Below are the code and all the weights of a small trained network. Each question names an input and a class and asks about switching units off, where a switched-off unit gives its printed mean instead of its output.

import numpy as np


def w(rows, s, z=0):
    codes = np.array(rows[::2]) - 128.0
    scale = np.full(codes.shape[1], s)
    scale[-1] = z or s
    return codes * scale


def f(y):
    return np.maximum(y, 0)


def log_softmax(a):
    a = a - a.max(-1, keepdims=True)
    return a - np.log(np.exp(a).sum(-1, keepdims=True))


def net(x, mask):
    res = np.array(x, float).reshape(1, 7) / 4 @ E
    y = f(res @ A[0][:, :-1].T + A[0][:, -1])
    res = res + np.where(mask, y, B[0][:, -1]) @ B[0][:, :-1]
    return log_softmax(res[-1] @ U[:, :-1].T + U[:, -1])


A, B = {}, {}
E = w([
[110,113,140,114,111],'x0',
[114,131,126,127,133],'x1',
[157,165,147,8,198],'x2',
[174,188,98,100,49],'x3',
[146,45,52,110,128],'x4',
[125,134,122,129,132],'x5',
[136,114,136,119,108],'x6',
],0.013)
A[0] = w([
[185,92,83,107,88,140],'N1',
[121,111,139,59,182,170],'N2',
[102,95,103,101,164,107],'N3',
[116,249,122,130,150,150],'N4',
[120,85,47,184,146,157],'N5',
[116,25,67,182,110,188],'N6',
[79,174,121,192,31,242],'N7',
[147,117,132,174,87,255],'N8',
[121,221,161,47,106,172],'N9',
[91,146,89,180,114,207],'N10',
[109,118,219,152,155,133],'N11',
[149,132,183,199,227,208],'N12',
[151,153,79,157,150,107],'N13',
[145,151,132,93,140,166],'N14',
[111,180,231,181,107,173],'N15',
[159,75,131,77,153,151],'N16',
[116,145,96,129,199,88],'N17',
],0.015,0.0077)
B[0] = w([
[46,181,123,31,198,187],'N1',
[183,200,62,147,222,198],'N2',
[126,174,103,229,155,162],'N3',
[150,68,136,54,66,195],'N4',
[79,85,212,132,136,214],'N5',
[109,125,244,146,133,251],'N6',
[134,194,155,166,81,253],'N7',
[60,190,175,82,85,213],'N8',
[207,3,63,61,115,220],'N9',
[108,168,177,156,85,202],'N10',
[71,134,167,2,178,179],'N11',
[41,159,160,92,158,213],'N12',
[103,132,116,123,102,147],'N13',
[171,48,117,52,194,171],'N14',
[158,172,91,79,83,215],'N15',
[147,207,114,154,203,179],'N16',
[149,133,103,147,137,156],'N17',
],0.0073,0.018)
U = w([
[99,195,182,108,79,253],'0',
[124,130,93,71,168,205],'1',
[137,195,124,145,3,51],'2',
[175,35,125,99,117,32],'3',
[83,81,191,165,93,103],'4',
[161,189,100,153,185,74],'5',
],0.011,0.0037)

Each question gives the input, the list of numbers given to net, and the class t.
The units are the neurons (one row each of A and B). Each row of codes is followed by its name. A weight is (code - 128) times the scale printed after its matrix; where a second scale follows, it is the last column's (A, B and U).
mask holds one flag per neuron, in row order. A switched-off neuron (its flag False) gives its mean, the last column of its row in B, instead of its output. The means were averaged over made-up inputs and are rounded, as every weight is.
A unit's drop is (log p(t) with every unit on - log p(t) with that unit switched off) / (log p(t) with every unit on - log p(t) with every unit switched off).
The circuit of an input: a set's keep is (log p(t) with only the set's units on - log p(t) with every unit switched off) / (log p(t) with every unit on - log p(t) with every unit switched off). Starting from the 12 units with the biggest drops (on a tie, the unit counted first), units are removed one at a time, each time the one whose removal leaves the highest keep (on an exact tie, the one counted first), for as long as the keep stays at least 0.8.
circuit, biggest first: the units of the circuit, biggest drop first
unit that matters most: the unit with the biggest drop
top k neurons: the k neurons with the biggest drops, biggest first
drop when u is switched off: that unit's drop, to one decimal
input [-1,-3,-6,1,-3,-5,-1], class 2: circuit, biggest first	[N7; N1]
input [-3,-3,0,-1,2,-7,2], class 4: top 3 neurons	[N15; N7; N2]
input [6,2,2,7,3,8,-3], class 1: unit that matters most	N1
input [3,-1,7,-2,5,6,4], class 5: circuit, biggest first	[N2; N16]
input [6,4,-8,1,-5,5,5], class 2: circuit, biggest first	[N7; N15]
input [0,-1,1,-1,0,4,-8], class 1: top 2 neurons	[N7; N6]
input [-8,-1,8,-1,3,1,-1], class 5: top 2 neurons	[N2; N16]
input [8,7,8,7,3,-4,7], class 1: top 3 neurons	[N1; N2; N16]
input [-3,-7,7,-2,1,2,-5], class 5: top 2 neurons	[N2; N16]
input [1,8,3,2,0,-3,1], class 3: drop when N12 is switched off	0.1
input [-6,-8,1,-2,6,-8,-3], class 5: drop when N9 is switched off	0.2
input [-3,7,4,0,-2,3,8], class 1: drop when N2 is switched off	0.2
input [-1,1,7,6,0,-5,-2], class 3: drop when N9 is switched off	0.4
input [1,-5,7,2,2,-8,0], class 1: circuit, biggest first	[N9]
